Below is a small trained network, with its code and all its weights. Each question gives an input and a target symbol and asks what happens when units are switched off, that is, made to give their printed mean instead of their output.

import numpy as np


def w(rows, s, z=0):
    codes = np.array(rows[::2]) - 128.0
    scale = np.full(codes.shape[1], s)
    scale[-1] = z or s
    return codes * scale


def f(y):
    return np.maximum(y, 0)


def softmax(a):
    e = np.exp(a - a.max(-1, keepdims=True))
    return e / e.sum(-1, keepdims=True)


def log_softmax(a):
    a = a - a.max(-1, keepdims=True)
    return a - np.log(np.exp(a).sum(-1, keepdims=True))


def net(x, mask):
    ids = ['αεζθμξπστφ'.index(c) for c in x.split()]
    T = len(ids)
    res = E[ids] + P[:T]
    q, k, v = (res @ M[0].T for M in (Q, K, V))
    z = softmax(np.where(np.tri(T) > 0, q @ k.T / 3**0.5, -1e9)) @ v
    res = res + np.where(mask[0], z, O[0][:, -1]) @ O[0][:, :-1]
    y = f(res @ A[0][:, :-1].T + A[0][:, -1])
    res = res + np.where(mask[1:17], y, B[0][:, -1]) @ B[0][:, :-1]
    return log_softmax(res[-1] @ U[:, :-1].T + U[:, -1])


Q, K, V, O, A, B = {}, {}, {}, {}, {}, {}
E = w([
[234,127,89,104,132],'α',
[105,72,128,113,159],'ε',
[172,225,112,139,138],'ζ',
[176,165,81,142,100],'θ',
[212,128,89,142,117],'μ',
[187,140,66,147,147],'ξ',
[119,146,46,78,82],'π',
[117,152,106,15,130],'σ',
[199,82,116,78,80],'τ',
[132,106,2,123,189],'φ',
],0.019)
P = w([
[216,254,137,83,181],'0',
[231,145,94,40,167],'1',
[196,193,114,73,170],'2',
[206,112,89,46,151],'3',
[168,156,106,78,149],'4',
[159,127,101,72,148],'5',
[150,100,102,70,141],'6',
[131,92,102,73,134],'7',
[106,100,112,83,132],'8',
[98,64,105,73,127],'9',
[90,37,98,72,115],'10',
[64,32,94,78,105],'11',
],0.0082)
Q[0] = w([
[112,124,155,193,126],'head 1',
[159,123,112,133,147],'head 1',
[140,127,4,89,163],'head 1',
],0.033)
K[0] = w([
[136,159,106,64,106],'head 1',
[92,141,104,146,84],'head 1',
[7,27,212,152,141],'head 1',
],0.02)
V[0] = w([
[82,151,202,5,111],'head 1',
[42,169,7,107,36],'head 1',
[91,138,97,83,246],'head 1',
],0.017)
O[0] = w([
[85,189,226,17,129,142],'head 1',
[190,185,32,9,116,155],'head 1',
[81,86,121,87,248,254],'head 1',
],0.013,0.016)
A[0] = w([
[181,179,96,150,91,8],'neuron 1',
[153,204,98,247,141,137],'neuron 2',
[222,122,217,142,154,48],'neuron 3',
[83,204,120,160,163,113],'neuron 4',
[165,185,185,128,131,184],'neuron 5',
[122,157,145,109,51,119],'neuron 6',
[27,98,88,139,73,153],'neuron 7',
[155,39,134,98,36,143],'neuron 8',
[139,188,115,185,89,75],'neuron 9',
[192,60,200,85,87,124],'neuron 10',
[125,127,62,170,114,148],'neuron 11',
[218,184,156,178,148,116],'neuron 12',
[129,88,135,207,93,59],'neuron 13',
[182,147,98,183,82,164],'neuron 14',
[129,149,135,223,71,3],'neuron 15',
[131,122,153,81,145,90],'neuron 16',
],0.012,0.0048)
B[0] = w([
[34,174,175,172,157,165],'neuron 1',
[183,27,117,78,107,151],'neuron 2',
[107,129,175,114,185,152],'neuron 3',
[107,84,129,122,170,157],'neuron 4',
[134,101,96,118,46,163],'neuron 5',
[89,99,167,161,101,160],'neuron 6',
[95,176,104,48,116,148],'neuron 7',
[159,111,63,164,192,146],'neuron 8',
[151,179,49,103,81,136],'neuron 9',
[32,149,92,131,89,160],'neuron 10',
[140,146,170,159,100,199],'neuron 11',
[111,147,84,55,38,147],'neuron 12',
[63,120,205,181,226,137],'neuron 13',
[211,129,140,179,143,150],'neuron 14',
[83,254,146,187,146,136],'neuron 15',
[200,122,152,183,121,250],'neuron 16',
],0.019,0.015)
U = w([
[16,84,180,116,175,173],'α',
[1,102,138,89,166,145],'ε',
[19,55,118,45,134,131],'ζ',
[86,122,114,136,111,90],'θ',
[71,140,134,168,139,42],'μ',
[92,66,130,157,122,68],'ξ',
[34,215,134,100,171,166],'π',
[113,126,186,53,137,44],'σ',
[10,81,120,136,76,254],'τ',
[67,97,44,92,185,142],'φ',
],0.0051,0.0049)

Each question gives the input, a string of symbols that net reads in full, and the target symbol t.
The units are the heads (3 rows each of Q, K, V and O) and the neurons (one row each of A and B). Each row of codes is followed by its name. A weight is (code - 128) times the scale printed after its matrix; where a second scale follows, it is the last column's (O, A, B and U).
mask holds one flag per unit, heads first, then neurons. A switched-off unit (its flag False) gives its mean, the last column of its rows in O or B, instead of its output. The means were averaged over made-up inputs and are rounded, as every weight is.
A unit's drop is (log p(t) with every unit on - log p(t) with that unit switched off) / (log p(t) with every unit on - log p(t) with every unit switched off).
The circuit of an input: a set's keep is (log p(t) with only the set's units on - log p(t) with every unit switched off) / (log p(t) with every unit on - log p(t) with every unit switched off). Starting from the 12 units with the biggest drops (on a tie, the unit counted first), units are removed one at a time, each time the one whose removal leaves the highest keep (on an exact tie, the one counted first), for as long as the keep stays at least 0.8.
units of the circuit, in order: the units of the circuit, biggest drop first
most important unit: the unit with the biggest drop
k most important neurons: the k neurons with the biggest drops, biggest first
drop when u is switched off: that unit's drop, to one decimal
input ε θ ζ τ φ, target α: most important unit => head 1
input φ φ α α ζ θ μ, target μ: units of the circuit, in order => head 1; neuron 15
input α φ ξ ξ ξ α ξ ζ, target ξ: units of the circuit, in order => head 1; neuron 2
input α ξ τ π π ξ ξ, target π: units of the circuit, in order => head 1; neuron 1; neuron 2
input π θ π φ τ τ φ τ, target φ: units of the circuit, in order => head 1; neuron 8
input φ μ μ σ, target σ: 2 most important neurons => neuron 16; neuron 10
input σ τ φ σ ξ, target σ: units of the circuit, in order => head 1; neuron 16
input θ θ α, target θ: 2 most important neurons => neuron 14; neuron 12
input τ ζ θ σ π ζ π π π τ π, target τ: units of the circuit, in order => head 1; neuron 6
input σ θ π σ, target σ: units of the circuit, in order => neuron 16; head 1
input α α ξ ξ μ θ α ζ, target θ: 3 most important neurons => neuron 14; neuron 9; neuron 12
input α μ θ α ζ ξ ζ τ θ, target τ: 2 most important neurons => neuron 6; neuron 5
input θ π π ζ π ζ φ ζ π π π τ, target τ: drop when neuron 6 is switched off => 0.4
input σ ξ ε φ, target α: drop when head 1 is switched off => 1.4
input φ ε σ, target α: drop when head 1 is switched off => 1.3
input φ θ ε ζ σ τ, target α: most important neuron => neuron 3
